Below is a small trained network, with its code and all its weights. Each question gives an input and a class and asks what happens when units are switched off, that is, made to give their printed mean instead of their output.

import numpy as np


def w(rows, s, z=0):
    codes = np.array(rows[::2]) - 128.0
    scale = np.full(codes.shape[1], s)
    scale[-1] = z or s
    return codes * scale


def f(y):
    return y / 2 * (1 + np.tanh(0.7978845608 * (y + 0.044715 * y**3)))


def log_softmax(a):
    a = a - a.max(-1, keepdims=True)
    return a - np.log(np.exp(a).sum(-1, keepdims=True))


def net(x, mask):
    res = np.array(x, float).reshape(1, 8) / 4 @ E
    y = f(res @ A[0][:, :-1].T + A[0][:, -1])
    res = res + np.where(mask, y, B[0][:, -1]) @ B[0][:, :-1]
    return log_softmax(res[-1] @ U[:, :-1].T + U[:, -1])


A, B = {}, {}
E = w([
[114,134,98,148,154,101,152,129,117,103],'x0',
[78,229,52,58,36,113,214,50,149,79],'x1',
[113,124,102,204,135,112,139,74,155,139],'x2',
[36,236,150,192,89,214,144,202,26,145],'x3',
[127,188,121,140,178,140,114,120,160,131],'x4',
[153,180,54,93,83,16,17,180,51,254],'x5',
[150,124,138,108,114,124,113,134,103,109],'x6',
[134,160,138,116,143,150,115,142,163,134],'x7',
],0.0058)
A[0] = w([
[180,28,244,240,218,154,147,167,160,26,252],'neuron 1',
[101,172,236,178,99,230,206,186,104,2,245],'neuron 2',
[65,225,67,86,46,103,117,116,100,179,127],'neuron 3',
[173,58,188,215,220,179,132,199,250,45,244],'neuron 4',
[172,102,78,172,163,59,75,233,74,210,244],'neuron 5',
[163,181,89,134,119,94,79,124,58,237,198],'neuron 6',
[182,94,76,22,118,123,115,37,238,151,252],'neuron 7',
[29,171,164,180,111,160,61,139,68,169,208],'neuron 8',
[237,89,119,186,118,70,45,238,191,189,127],'neuron 9',
],0.0063,0.0031)
B[0] = w([
[125,14,243,106,119,184,47,126,176,81,254],'neuron 1',
[53,106,207,189,131,173,194,166,181,23,238],'neuron 2',
[104,217,101,100,35,60,176,25,44,140,203],'neuron 3',
[106,44,155,173,173,82,91,106,175,3,243],'neuron 4',
[145,144,6,215,189,128,27,129,148,231,242],'neuron 5',
[144,147,80,63,177,95,83,171,15,206,217],'neuron 6',
[152,74,74,41,181,18,76,60,146,54,224],'neuron 7',
[16,221,111,154,130,183,99,217,12,156,189],'neuron 8',
[168,110,29,201,198,73,156,174,237,178,216],'neuron 9',
],0.0057,0.0084)
U = w([
[209,47,226,159,159,119,72,140,175,117,36],'0',
[33,69,197,205,177,233,79,181,56,125,116],'1',
[134,88,155,60,122,138,153,86,163,64,231],'2',
[97,211,240,240,27,207,213,99,126,99,131],'3',
[254,98,102,169,230,92,101,177,165,241,14],'4',
[115,161,115,237,170,210,51,200,60,228,133],'5',
[156,153,62,60,106,92,63,85,125,185,234],'6',
[134,245,112,131,51,147,129,137,15,169,5],'7',
],0.0065,0.0031)

Each question gives the input, the list of numbers given to net, and the class t.
The units are the neurons (one row each of A and B). Each row of codes is followed by its name. A weight is (code - 128) times the scale printed after its matrix; where a second scale follows, it is the last column's (A, B and U).
mask holds one flag per neuron, in row order. A switched-off neuron (its flag False) gives its mean, the last column of its row in B, instead of its output. The means were averaged over made-up inputs and are rounded, as every weight is.
A unit's drop is (log p(t) with every unit on - log p(t) with that unit switched off) / (log p(t) with every unit on - log p(t) with every unit switched off).
The circuit of an input: a set's keep is (log p(t) with only the set's units on - log p(t) with every unit switched off) / (log p(t) with every unit on - log p(t) with every unit switched off). Starting from all 9 units, units are removed one at a time, each time the one whose removal leaves the highest keep (on an exact tie, the one counted first), for as long as the keep stays at least 0.8.
circuit, biggest first: the units of the circuit, biggest drop first
unit that matters most: the unit with the biggest drop
k most important neurons: the k neurons with the biggest drops, biggest first
drop when u is switched off: that unit's drop, to one decimal
input [-4,1,-5,2,6,0,4,2], class 3: unit that matters most	neuron 5
input [-4,3,1,6,-3,1,6,-5], class 7: circuit, biggest first	(neuron 1; neuron 3)
input [3,1,-5,8,8,-2,8,1], class 3: circuit, biggest first	(neuron 2; neuron 5; neuron 1)
input [1,7,5,5,2,1,-3,-1], class 7: 4 most important neurons	(neuron 3; neuron 1; neuron 4; neuron 8)
input [6,1,1,5,-4,1,-4,-5], class 7: circuit, biggest first	(neuron 1; neuron 4; neuron 9)
input [2,5,-3,5,8,-1,-1,-3], class 3: circuit, biggest first	(neuron 2; neuron 5; neuron 7)
input [5,7,5,1,-8,0,4,6], class 3: 2 most important neurons	(neuron 6; neuron 5)
input [-7,1,-4,4,2,7,8,4], class 7: 2 most important neurons	(neuron 3; neuron 1)
input [2,8,7,1,5,5,3,6], class 7: drop when neuron 4 is switched off	0.1
input [7,3,7,1,4,-1,0,2], class 3: drop when neuron 5 is switched off	0.3
input [7,3,7,1,-6,4,0,8], class 7: drop when neuron 3 is switched off	0.2
